The symbols move the elements like this.
ror: *>daz, !>zir, @>zuf, ^>sut, &>nur, %>paf
sis: *>laf, !>zib, @>pak, ^>kav, &>rin, %>zug
dig: *>nug, !>dab, @>buv, ^>lut, &>bak, %>gem
pem: *>sov, !>bam, @>lef, ^>suf, &>ler, %>mef
nar: *>fut, !>zal, @>dab, ^>vob, &>bis, %>dig
zum: *>soz, !>rad, @>suf, ^>ler, &>res, %>sov
gir: *>guv, !>bis, @>bak, ^>duf, &>lef, %>buf
zib: *>kav, !>teb, @>pov, ^>sis, &>vun, %>pak
buv: *>nur, !>rud, @>ror, ^>gem, &>nug, %>sut
mef: *>voz, !>lef, @>zal, ^>sed, &>gam, %>nar
gam: *>vot, !>sov, @>voz, ^>dar, &>bog, %>bis
mal: *>ful, !>vap, @>dez, ^>zuk, &>zir, %>til
suf: *>gam, !>pem, @>mef, ^>sov, &>soz, %>sed
gav: *>vof, !>kuf, @>lev, ^>zod, &>fur, %>bur
kud: *>sef, !>til, @>ris, ^>ruv, &>paf, %>git
ful: *>paf, !>zuk, @>kud, ^>zuf, &>sut, %>ruv
seg: *>rud, !>vik, @>kir, ^>kov, &>dab, %>kor
daz: *>mal, !>sut, @>vov, ^>vap, &>kir, %>kod
vap: *>zuk, !>daz, @>kod, ^>mal, &>kor, %>dez
bam: *>suf, !>bog, @>kos, ^>pem, &>zum, %>lef
lut: *>vik, !>dig, @>gem, ^>nug, &>buf, %>nur
veg: *>kug, !>tob, @>rin, ^>puz, &>nol, %>zet
nis: *>zes, !>fur, @>kas, ^>miz, &>mov, %>mez
res: *>pak, !>giz, @>soz, ^>pov, &>sis, %>pag
dez: *>kud, !>kod, @>tal, ^>til, &>ful, %>per
rad: *>ler, !>zug, @>pem, ^>zum, &>giz, %>suf
dop: *>fur, !>fim, @>gav, ^>zeg, &>git, %>zod
bif: *>mov, !>git, @>nis, ^>geb, &>tes, %>miz
gak: *>veg, !>zef, @>zel, ^>tob, &>kad, %>vun
zal: *>vob, !>guv, @>vus, ^>nar, &>voz, %>dab
tal: *>ris, !>tes, @>fim, ^>per, &>kud, %>dop
nug: *>seg, !>lut, @>nur, ^>vik, &>duk, %>vid
kuf: *>zod, !>zes, @>bab, ^>gav, &>zeg, %>lev
duf: *>zal, !>gir, @>buf, ^>guv, &>mef, %>duk
kod: *>til, !>vov, @>tes, ^>dez, &>zuk, %>tal
vof: *>mez, !>zod, @>kad, ^>kas, &>miz, %>kob
paf: *>kod, !>zuf, @>sef, ^>vov, &>vap, %>pir
bab: *>bur, !>nef, @>zef, ^>lev, &>zod, %>gak
kav: *>kag, !>sis, @>zug, ^>laf, &>zet, %>rad
duk: *>dab, !>buf, @>seg, ^>vus, &>nar, %>kov
dab: *>lut, !>vus, @>rud, ^>dig, &>fut, %>buv
gem: *>vid, !>buv, @>sut, ^>nur, &>vik, %>daz
kor: *>ror, !>kir, @>zuk, ^>zir, &>buv, %>ful
zel: *>rin, !>lin, @>sis, ^>vun, &>veg, %>kav
tuk: *>zib, !>zet, @>giz, ^>teb, &>lin, %>res
bak: *>duk, !>fut, @>nug, ^>buf, &>guv, %>vik
guv: *>nar, !>duf, @>duk, ^>zal, &>sed, %>vus
vik: *>kov, !>nug, @>vid, ^>seg, &>vus, %>kir
vov: *>dez, !>paf, @>pir, ^>kod, &>mal, %>tes
bog: *>pem, !>pag, @>vot, ^>bam, &>rad, %>kos
sut: *>vap, !>ror, @>paf, ^>daz, &>vid, %>vov
kas: *>nef, !>vof, @>kob, ^>mez, &>zes, %>nol
geb: *>fim, !>bif, @>miz, ^>mov, &>tal, %>zes
nol: *>zef, !>kob, @>kug, ^>bep, &>bab, %>mip
tob: *>puz, !>gak, @>vun, ^>veg, &>kob, %>rin
zuf: *>vov, !>ful, @>ruv, ^>paf, &>daz, %>sef
kir: *>zir, !>vid, @>mal, ^>kor, &>rud, %>zuk
kad: *>nol, !>bur, @>veg, ^>kob, &>mez, %>puz
vot: *>lef, !>dar, @>gir, ^>kos, &>pem, %>duf
zeg: *>nis, !>dop, @>zod, ^>fur, &>bif, %>vof
fim: *>zeg, !>mov, @>kuf, ^>dop, &>ris, %>gav
pir: *>tal, !>sef, @>geb, ^>tes, &>dez, %>mov
pak: *>rad, !>pov, @>bog, ^>zug, &>laf, %>bam
ler: *>pag, !>zum, @>sov, ^>soz, &>pov, %>gam
mov: *>dop, !>geb, @>zes, ^>fim, &>per, %>kuf
puz: *>mip, !>veg, @>zet, ^>kug, &>bep, %>tuk
kos: *>mef, !>vot, @>duf, ^>lef, &>suf, %>guv
mip: *>zel, !>kug, @>teb, ^>lin, &>gak, %>zib
ruv: *>pir, !>kud, @>git, ^>sef, &>vov, %>bif
zod: *>kas, !>gav, @>bur, ^>vof, &>nis, %>kad
zet: *>teb, !>rin, @>kag, ^>tuk, &>mip, %>giz
dar: *>kos, !>gam, @>bis, ^>vot, &>bam, %>gir
vus: *>dig, !>duk, @>kov, ^>dab, &>vob, %>rud
voz: *>gir, !>sed, @>vob, ^>bis, &>vot, %>fut
til: *>ruv, !>dez, @>per, ^>kud, &>zuf, %>ris
rud: *>gem, !>kov, @>zir, ^>buv, &>lut, %>ror
soz: *>bog, !>ler, @>gam, ^>pag, &>pak, %>dar
pov: *>zug, !>res, @>pag, ^>pak, &>kav, %>bog
vun: *>zet, !>zel, @>kav, ^>rin, &>puz, %>laf
kob: *>bep, !>kad, @>puz, ^>nol, &>nef, %>kug
sed: *>bis, !>mef, @>nar, ^>voz, &>dar, %>vob
zuk: *>zuf, !>mal, @>til, ^>ful, &>ror, %>kud
zug: *>zum, !>pak, @>bam, ^>rad, &>kag, %>pem
bis: *>duf, !>voz, @>fut, ^>gir, &>kos, %>bak
kug: *>lin, !>puz, @>tuk, ^>mip, &>zef, %>teb
teb: *>sis, !>tuk, @>res, ^>zib, &>zel, %>pov
vob: *>bak, !>nar, @>dig, ^>fut, &>gir, %>lut
giz: *>pov, !>kag, @>ler, ^>res, &>zib, %>soz
buf: *>vus, !>bak, @>vik, ^>duk, &>zal, %>seg
fut: *>buf, !>vob, @>lut, ^>bak, &>duf, %>nug
bur: *>kob, !>lev, @>tob, ^>kad, &>kas, %>veg
nef: *>lev, !>mez, @>bep, ^>bab, &>gav, %>zef
zef: *>tob, !>bep, @>lin, ^>gak, &>bur, %>zel
per: *>git, !>tal, @>dop, ^>ris, &>ruv, %>zeg
zes: *>gav, !>miz, @>nef, ^>kuf, &>dop, %>bab
laf: *>giz, !>kav, @>rad, ^>kag, &>tuk, %>zum
pag: *>bam, !>soz, @>dar, ^>bog, &>zug, %>vot
vid: *>kor, !>nur, @>vap, ^>kir, &>kov, %>mal
sov: *>dar, !>suf, @>sed, ^>gam, &>pag, %>voz
zir: *>sut, !>kor, @>ful, ^>ror, &>gem, %>zuf
kov: *>buv, !>seg, @>kor, ^>rud, &>dig, %>zir
ris: *>bif, !>per, @>zeg, ^>git, &>sef, %>fur
mez: *>bab, !>kas, @>nol, ^>nef, &>kuf, %>bep
fur: *>miz, !>zeg, @>vof, ^>nis, &>geb, %>kas
git: *>geb, !>ris, @>fur, ^>bif, &>pir, %>nis
bep: *>gak, !>nol, @>mip, ^>zef, &>lev, %>lin
tes: *>per, !>pir, @>mov, ^>tal, &>til, %>fim
kag: *>res, !>laf, @>zum, ^>giz, &>teb, %>ler
lef: *>sed, !>kos, @>guv, ^>mef, &>sov, %>zal
nur: *>kir, !>gem, @>daz, ^>vid, &>seg, %>vap
sef: *>tes, !>ruv, @>bif, ^>pir, &>kod, %>geb
rin: *>tuk, !>vun, @>laf, ^>zet, &>kug, %>kag
lev: *>kad, !>bab, @>gak, ^>bur, &>vof, %>tob
miz: *>kuf, !>nis, @>mez, ^>zes, &>fim, %>nef
lin: *>vun, !>mip, @>zib, ^>zel, &>tob, %>sis

The rows follow the links: the fewer symbols apart two elements are, the more alike their rows tend to be.

Known rows, each with its element:
[-44, 72, -88, 23, -12, -72, -61, 18, -22, -65, -37, -37, 34, -10, -13, -105, 25, 67, -65, -1, 36, -54, -34, 6, 50, -36, -24, 44, -78, -45, 5, -96, 4, 53, -33, -9, 1, 4, 104, -18, 28, -40, 45, -16, -59, -15, 39, -5, -20, -39, 12]
element: dab
[-10, -77, 36, 1, -44, 121, -11, 7, -3, 34, -41, 27, -62, 25, -26, 58, 1, -79, 109, 4, 9, 22, -8, 4, -90, 21, 42, -77, 57, -2, -31, 79, 63, -31, -2, -25, -19, 34, 7, 3, -32, 70, 14, 12, 83, -2, -60, -26, -4, 43, -56]
element: zod
[-9, 8, -36, 4, 30, -113, -42, -8, 7, -62, 20, 10, -32, 55, -23, -19, 9, 66, -114, 18, 53, 20, -15, 50, 136, 22, 0, 36, -25, 6, 63, -42, -57, 3, 40, -6, -45, -46, -3, 28, -36, -92, 0, 13, -72, -47, 17, 8, -20, -77, -3]
element: buv
[0, -82, -50, 33, -1, -5, -83, -58, 49, 3, -10, -1, -95, 126, -6, -19, -11, -2, -13, 76, 72, 3, 9, 79, 92, -7, 50, -24, 23, -39, 60, -2, -3, 22, -9, -2, 19, -47, -42, 20, -27, -10, 36, 30, 12, -41, -33, -48, -45, -25, -115]
element: tal
[-52, 95, -52, 8, -32, -35, -27, 63, -61, -69, -57, -19, 56, -70, -33, -74, 43, 46, -29, -49, 6, -41, -54, -31, -26, -15, -33, 23, -74, -22, -44, -63, 22, 24, -17, -28, -40, 44, 143, -24, 19, -21, 33, -35, -44, -7, 37, 19, 3, -18, 68]
element: fut
[40, 71, 15, -13, 53, -81, 70, -19, 18, 22, 78, -26, 92, -62, 64, -24, -22, 44, -62, -11, -61, -23, 39, -42, 29, -25, -56, 79, -30, 29, 12, -50, -57, 17, -3, 50, 62, -30, -65, -18, 54, -36, -42, -14, -49, 36, 56, 34, 29, -5, 74]
element: suf
[27, -109, 24, -6, 14, 8, -25, -45, 44, 18, 25, 36, -99, 106, -11, 69, -17, -24, -6, 47, 44, 57, 22, 61, 73, 35, 50, -38, 62, 15, 59, 62, -20, -30, 39, -3, -20, -44, -93, 40, -60, -14, -10, 38, 23, -38, -50, -21, -23, -23, -81]
element: mov
[-31, 93, 27, -30, 4, -46, 46, 75, -63, -59, -11, 7, 67, -106, -33, 8, 34, 36, -36, -81, -26, 14, -36, -50, -31, 25, -52, 28, -51, 37, -39, -21, -10, -28, 31, -17, -77, 39, 81, -9, -9, -40, -25, -28, -53, 4, 41, 55, 35, -28, 120]
element: gir
[17, -106, 45, -11, 1, 39, -3, -15, 27, 23, 9, 48, -99, 83, -24, 97, -7, -48, 26, 24, 35, 70, 11, 45, 28, 44, 45, -54, 69, 27, 35, 86, -7, -46, 49, -16, -47, -20, -77, 40, -72, 10, -20, 33, 39, -28, -57, -13, -6, -11, -66]
element: zeg
[-18, -12, -5, -12, 18, -89, -33, 21, -15, -75, -2, 33, -57, 52, -53, 29, 26, 48, -94, -10, 59, 56, -28, 48, 108, 56, 3, 8, -12, 24, 51, 6, -45, -34, 63, -29, -98, -25, 12, 38, -65, -86, -10, 14, -62, -57, -4, 16, -10, -77, 7]
element: kir
[5, 76, 1, 5, -13, 44, 46, 11, -16, 35, 2, -37, 100, -98, 45, -53, -7, -15, 50, -28, -73, -62, 7, -72, -101, -49, -37, 21, -27, -10, -63, -34, 35, 31, -55, 23, 70, 37, 33, -42, 78, 56, -1, -29, 21, 58, 34, 8, 22, 56, 57]
element: pak
[-30, -55, -79, 39, -30, 13, -109, -31, 26, -23, -54, -9, -79, 101, -26, -49, 10, 4, 6, 59, 84, -23, -21, 75, 55, -21, 46, -32, 0, -67, 33, -18, 30, 32, -31, -18, 4, -17, 42, 13, -21, 6, 62, 11, 14, -44, -29, -58, -49, -15, -111]
element: ruv
[15, -105, 53, -11, -3, 50, 0, -15, 20, 22, 5, 50, -97, 71, -28, 100, -8, -52, 35, 14, 32, 75, 8, 39, 6, 51, 49, -60, 74, 26, 26, 93, 0, -55, 49, -20, -50, -14, -66, 37, -70, 11, -19, 32, 46, -27, -62, -15, -8, 1, -57]
element: fur
[74, -26, 81, -23, 42, 26, 92, -44, 43, 81, 81, 11, 20, -12, 60, 71, -42, -41, 25, 7, -68, 31, 64, -28, -22, 6, -1, 8, 53, 49, 14, 48, -36, -27, 19, 42, 58, -26, -146, 4, 18, 21, -61, 10, 31, 45, -3, 13, 33, 33, 12]
element: lin
[-7, -56, 3, 17, -43, 127, -23, -17, 13, 51, -43, 1, -28, 20, 4, 0, -10, -72, 115, 24, 3, -19, 2, 0, -95, -21, 35, -65, 38, -31, -42, 45, 74, 14, -49, -9, 39, 35, 9, -16, 13, 97, 29, 5, 86, 17, -45, -41, -14, 65, -70]
element: nef
[-13, -2, -33, -7, 33, -114, -39, 2, 2, -63, 16, 14, -36, 48, -28, 2, 11, 62, -112, 13, 52, 31, -14, 49, 137, 31, 0, 32, -21, 12, 60, -24, -61, -9, 48, -7, -59, -43, -1, 30, -40, -91, -7, 11, -72, -51, 12, 7, -16, -81, -6]
element: gem
[-12, 18, -55, 11, 26, -117, -51, -10, 10, -60, 9, -13, -14, 49, -9, -49, 12, 77, -114, 22, 54, -5, -12, 46, 136, -1, -9, 51, -43, -10, 62, -60, -52, 18, 18, 3, -17, -39, 12, 18, -17, -86, 9, 9, -76, -37, 26, -4, -21, -70, -11]
element: kov
[-62, -20, -24, 0, -40, 1, -68, 55, -45, -75, -71, 31, -72, 34, -89, 22, 45, 7, -11, -24, 75, 36, -64, 36, 19, 46, 30, -44, -11, -9, -7, 21, 25, -31, 36, -61, -120, 25, 104, 25, -74, -25, 32, 9, -11, -59, -32, -2, -16, -41, -15]
element: mal
[1, -57, -6, 22, -42, 124, -22, -28, 17, 56, -39, -8, -23, 24, 8, -12, -17, -67, 116, 32, -3, -29, 7, 3, -90, -30, 31, -53, 33, -39, -31, 32, 67, 21, -58, 0, 57, 27, -1, -21, 23, 94, 37, 6, 85, 25, -43, -42, -12, 65, -77]
element: bab
[-26, -64, -75, 38, -24, 6, -106, -40, 32, -12, -46, -7, -79, 111, -20, -47, -2, 5, -3, 66, 80, -16, -16, 73, 69, -18, 52, -25, 1, -57, 39, -14, 21, 33, -28, -13, 15, -23, 19, 11, -14, 6, 62, 20, 10, -41, -36, -56, -47, -16, -116]
element: sef
[-66, -28, -66, 28, -51, 24, -105, 26, -24, -55, -93, 1, -70, 56, -65, -38, 34, 3, 20, 11, 81, -5, -56, 51, 13, 6, 40, -50, -14, -49, -4, -6, 56, 11, -12, -47, -61, 20, 111, 7, -40, 7, 65, 4, 10, -47, -30, -35, -36, -19, -69]
element: vov
[34, -49, -11, 30, -12, 87, -6, -65, 51, 84, 9, -25, -6, 36, 55, -27, -35, -48, 83, 52, -18, -39, 41, -1, -48, -50, 25, -23, 36, -40, -5, 9, 39, 40, -61, 29, 110, -8, -57, -19, 48, 82, 25, 9, 70, 40, -25, -44, -19, 61, -79]
element: kob
[24, -52, -12, 27, -20, 98, -14, -56, 45, 78, -9, -17, -8, 35, 46, -26, -30, -52, 90, 53, -14, -45, 32, 0, -62, -49, 29, -31, 36, -41, -16, 14, 48, 34, -57, 23, 101, 1, -41, -26, 45, 88, 25, 9, 76, 35, -31, -50, -20, 68, -80]
element: kad
[-15, -69, -67, 38, -16, 0, -102, -47, 40, -9, -31, -4, -86, 113, -10, -39, 1, 1, -7, 69, 79, -13, -6, 74, 77, -15, 51, -26, 9, -53, 46, -10, 12, 29, -25, -8, 19, -35, 2, 13, -22, 3, 52, 20, 12, -40, -33, -52, -50, -14, -122]
element: pir
[19, 76, -15, 5, 17, -13, 41, -16, 11, 34, 27, -50, 103, -74, 71, -76, -18, 21, 8, -5, -64, -69, 26, -56, -40, -63, -42, 53, -41, -17, -27, -67, 0, 50, -58, 39, 100, 5, -8, -43, 88, 24, 0, -29, -11, 60, 51, 8, 19, 39, 45]
element: ler
[-8, -72, -64, 34, -6, -5, -94, -53, 46, 3, -20, -5, -91, 120, -10, -30, -11, 2, -13, 73, 71, -1, 5, 80, 89, -11, 51, -22, 15, -51, 52, -10, 1, 27, -16, -6, 19, -40, -17, 25, -22, -5, 42, 30, 15, -40, -32, -51, -49, -23, -119]
element: tes
[24, 80, -15, 1, 23, -24, 46, -22, 10, 38, 38, -47, 104, -71, 71, -71, -21, 21, -11, 2, -69, -67, 30, -56, -27, -58, -48, 57, -39, -10, -20, -67, -14, 47, -50, 48, 103, 0, -18, -39, 91, 12, -5, -23, -15, 55, 55, 9, 18, 26, 50]
element: soz
[2, -94, 53, -10, -25, 94, 1, 4, 4, 28, -23, 48, -84, 46, -37, 91, 1, -66, 79, 1, 20, 59, -1, 21, -52, 42, 49, -77, 63, 19, -11, 100, 33, -51, 27, -26, -47, 15, -24, 22, -60, 43, -7, 21, 67, -19, -64, -12, -3, 23, -47]
element: zes
[-10, -4, -25, -10, 30, -107, -37, 4, -2, -66, 14, 19, -47, 52, -40, 11, 15, 59, -107, 6, 53, 40, -16, 50, 128, 41, 1, 24, -14, 18, 62, -15, -54, -18, 51, -15, -71, -39, 3, 35, -54, -92, -10, 11, -63, -55, 10, 14, -15, -83, 2]
element: nur

Each walk starts at a row. The symbols on each line, taken left to right, move it on to the next element.
Answer with the element's row; about right is enough.
[12, 80, 45, -36, 37, -73, 77, 46, -36, -28, 43, 11, 72, -94, -1, 32, 8, 36, -62, -67, -48, 26, 0, -49, 3, 30, -53, 48, -27, 58, -7, -13, -48, -32, 50, 10, -43, 6, 0, 1, -1, -58, -52, -21, -60, 14, 46, 62, 39, -27, 119]
@ & * * ^ & &	[35, 73, 45, -35, 52, -86, 88, 14, -12, -10, 73, -3, 76, -75, 28, 16, -10, 45, -76, -39, -51, 13, 22, -43, 28, 12, -50, 66, -17, 55, 9, -28, -71, -17, 37, 30, -3, -16, -46, 1, 21, -60, -62, -14, -57, 24, 51, 51, 35, -23, 104]
& % % & ^ %	[-59, 89, -72, 18, -28, -41, -48, 46, -45, -70, -54, -31, 53, -43, -28, -94, 39, 54, -37, -29, 17, -50, -50, -16, 5, -28, -29, 32, -77, -38, -28, -81, 21, 36, -30, -16, -24, 29, 133, -23, 24, -18, 40, -28, -46, -8, 40, 5, -5, -20, 45]
[37, 74, -2, -7, 43, -63, 60, -29, 18, 28, 67, -34, 102, -62, 69, -52, -27, 37, -45, 0, -63, -45, 40, -48, 15, -40, -47, 75, -33, 9, 3, -65, -43, 34, -22, 51, 91, -27, -52, -23, 75, -20, -26, -17, -39, 49, 61, 21, 17, 4, 57]
& @ % *	[-20, 89, 31, -28, 9, -50, 59, 74, -60, -54, 8, 8, 68, -103, -24, 18, 28, 35, -43, -80, -35, 17, -28, -47, -27, 27, -50, 33, -36, 44, -36, -9, -20, -33, 41, -15, -74, 31, 60, -7, -6, -44, -34, -27, -49, 6, 39, 62, 38, -24, 125]
^ & % ! @	[-50, 85, -82, 18, -26, -53, -57, 37, -35, -67, -50, -34, 49, -35, -24, -99, 33, 63, -44, -23, 24, -58, -44, -5, 19, -33, -27, 34, -80, -43, -19, -86, 17, 46, -31, -16, -12, 24, 127, -20, 28, -26, 45, -27, -52, -11, 41, 0, -14, -24, 36]
[-9, 13, -50, 6, 30, -119, -49, -9, 10, -63, 15, -4, -20, 46, -16, -32, 7, 73, -117, 23, 53, 7, -10, 46, 136, 9, -4, 45, -35, -5, 61, -51, -55, 13, 23, -3, -33, -44, 8, 24, -26, -88, 9, 9, -73, -44, 22, 2, -17, -73, -3]
& ^ @ @ * *	[-67, -21, -45, 11, -49, 13, -86, 46, -41, -73, -84, 23, -71, 40, -83, -2, 45, 3, 7, -14, 77, 22, -64, 39, 8, 29, 32, -50, -15, -26, -9, 13, 45, -16, 16, -60, -102, 28, 118, 16, -61, -9, 45, 4, -2, -57, -37, -17, -26, -26, -36]
% & & !	[-59, -23, -18, -5, -32, -10, -58, 58, -45, -85, -62, 33, -67, 33, -90, 30, 45, 12, -21, -24, 65, 47, -60, 40, 29, 49, 24, -39, -6, 2, 1, 25, 17, -36, 41, -59, -131, 20, 93, 27, -79, -36, 19, 8, -19, -61, -30, 1, -13, -44, -11]
[28, 23, 84, -29, 3, 64, 100, 25, -16, 48, 28, 9, 58, -94, 25, 58, -13, -45, 64, -53, -81, 15, 15, -68, -116, 10, -25, -4, 21, 47, -56, 49, 13, -35, 8, 15, 11, 36, -35, -14, 23, 47, -50, -13, 38, 56, -1, 39, 47, 52, 72]
@ ^ @ & !	[8, 76, -4, 7, -7, 33, 45, 8, -10, 36, 4, -42, 103, -94, 52, -59, -11, -5, 42, -28, -71, -66, 7, -66, -91, -58, -39, 30, -34, -19, -56, -43, 23, 36, -61, 30, 82, 30, 23, -49, 83, 52, 6, -32, 14, 56, 36, 12, 21, 56, 53]
^ * & !	[-2, 64, 21, -6, -18, 59, 58, 23, -24, 35, -6, -28, 93, -102, 31, -21, -2, -24, 63, -41, -70, -48, 2, -75, -122, -31, -34, 8, -18, -1, -71, -14, 38, 12, -41, 12, 49, 50, 33, -42, 63, 58, -4, -28, 22, 56, 29, 16, 25, 59, 64]
[75, -44, 54, -3, 42, 27, 67, -66, 59, 95, 73, -3, 13, 20, 71, 35, -50, -33, 25, 39, -55, 7, 69, -12, -6, -16, 6, 9, 54, 21, 23, 33, -35, 0, -5, 51, 95, -37, -148, -4, 32, 30, -40, 18, 33, 43, -5, -2, 15, 38, -23]
& ! ^	[42, -49, 3, 21, 7, 63, 12, -79, 64, 91, 33, -24, -1, 42, 68, -14, -47, -43, 60, 65, -22, -35, 53, 1, -22, -50, 19, -6, 41, -28, 12, 8, 15, 34, -51, 43, 126, -20, -97, -16, 50, 65, 6, 7, 61, 38, -14, -38, -14, 55, -70]
! * @ & * ^	[72, -41, 64, -12, 45, 21, 78, -64, 58, 86, 82, 1, 13, 10, 70, 55, -48, -36, 22, 31, -56, 14, 68, -16, -9, -9, 3, 9, 55, 33, 23, 36, -33, -5, -1, 49, 84, -36, -153, 1, 26, 27, -48, 13, 32, 43, -3, -2, 18, 35, -9]
[65, -45, 32, 6, 32, 31, 45, -78, 68, 95, 64, -19, 4, 32, 73, 15, -51, -41, 33, 55, -48, -14, 71, -2, -3, -30, 12, 8, 47, 0, 28, 21, -18, 21, -26, 52, 112, -34, -136, -5, 41, 40, -27, 17, 44, 45, -6, -18, 4, 43, -51]
& @ & @	[75, -36, 76, -20, 45, 23, 86, -50, 49, 83, 80, 7, 15, -2, 65, 60, -42, -38, 23, 24, -57, 22, 65, -23, -13, -4, -4, 6, 55, 38, 16, 41, -36, -17, 8, 43, 74, -34, -152, 0, 19, 23, -53, 11, 34, 42, -4, 10, 22, 33, 1]
^ * % *	[5, 58, 31, -6, -17, 61, 62, 32, -30, 39, -4, -20, 87, -110, 28, -14, 0, -27, 69, -48, -74, -35, 4, -76, -126, -30, -36, -1, -14, 7, -70, -2, 37, 4, -35, 11, 37, 52, 33, -39, 57, 62, -13, -28, 26, 56, 21, 18, 33, 61, 65]
[31, 80, -16, 4, 29, -39, 48, -22, 18, 32, 48, -49, 108, -66, 76, -66, -22, 31, -22, 5, -67, -60, 36, -52, -10, -54, -51, 64, -35, -9, -12, -69, -26, 49, -44, 50, 100, -7, -30, -37, 86, 7, -12, -26, -23, 56, 58, 16, 17, 21, 53]
& % ^ @ * !	[-2, 80, 48, -37, 27, -69, 71, 58, -48, -36, 33, 14, 68, -93, -10, 32, 18, 38, -59, -70, -47, 21, -13, -52, -6, 32, -51, 43, -28, 57, -18, -11, -38, -31, 46, -3, -61, 15, 20, 1, -1, -57, -48, -19, -58, 12, 41, 61, 39, -27, 126]
! @ % ^	[-38, 64, -95, 28, -4, -88, -62, 6, -14, -64, -37, -32, 26, 2, -11, -101, 20, 74, -76, 9, 36, -52, -29, 16, 72, -33, -18, 41, -75, -44, 14, -93, -6, 50, -30, -3, 6, -9, 91, -13, 26, -49, 46, -17, -64, -27, 40, -8, -18, -43, 10]
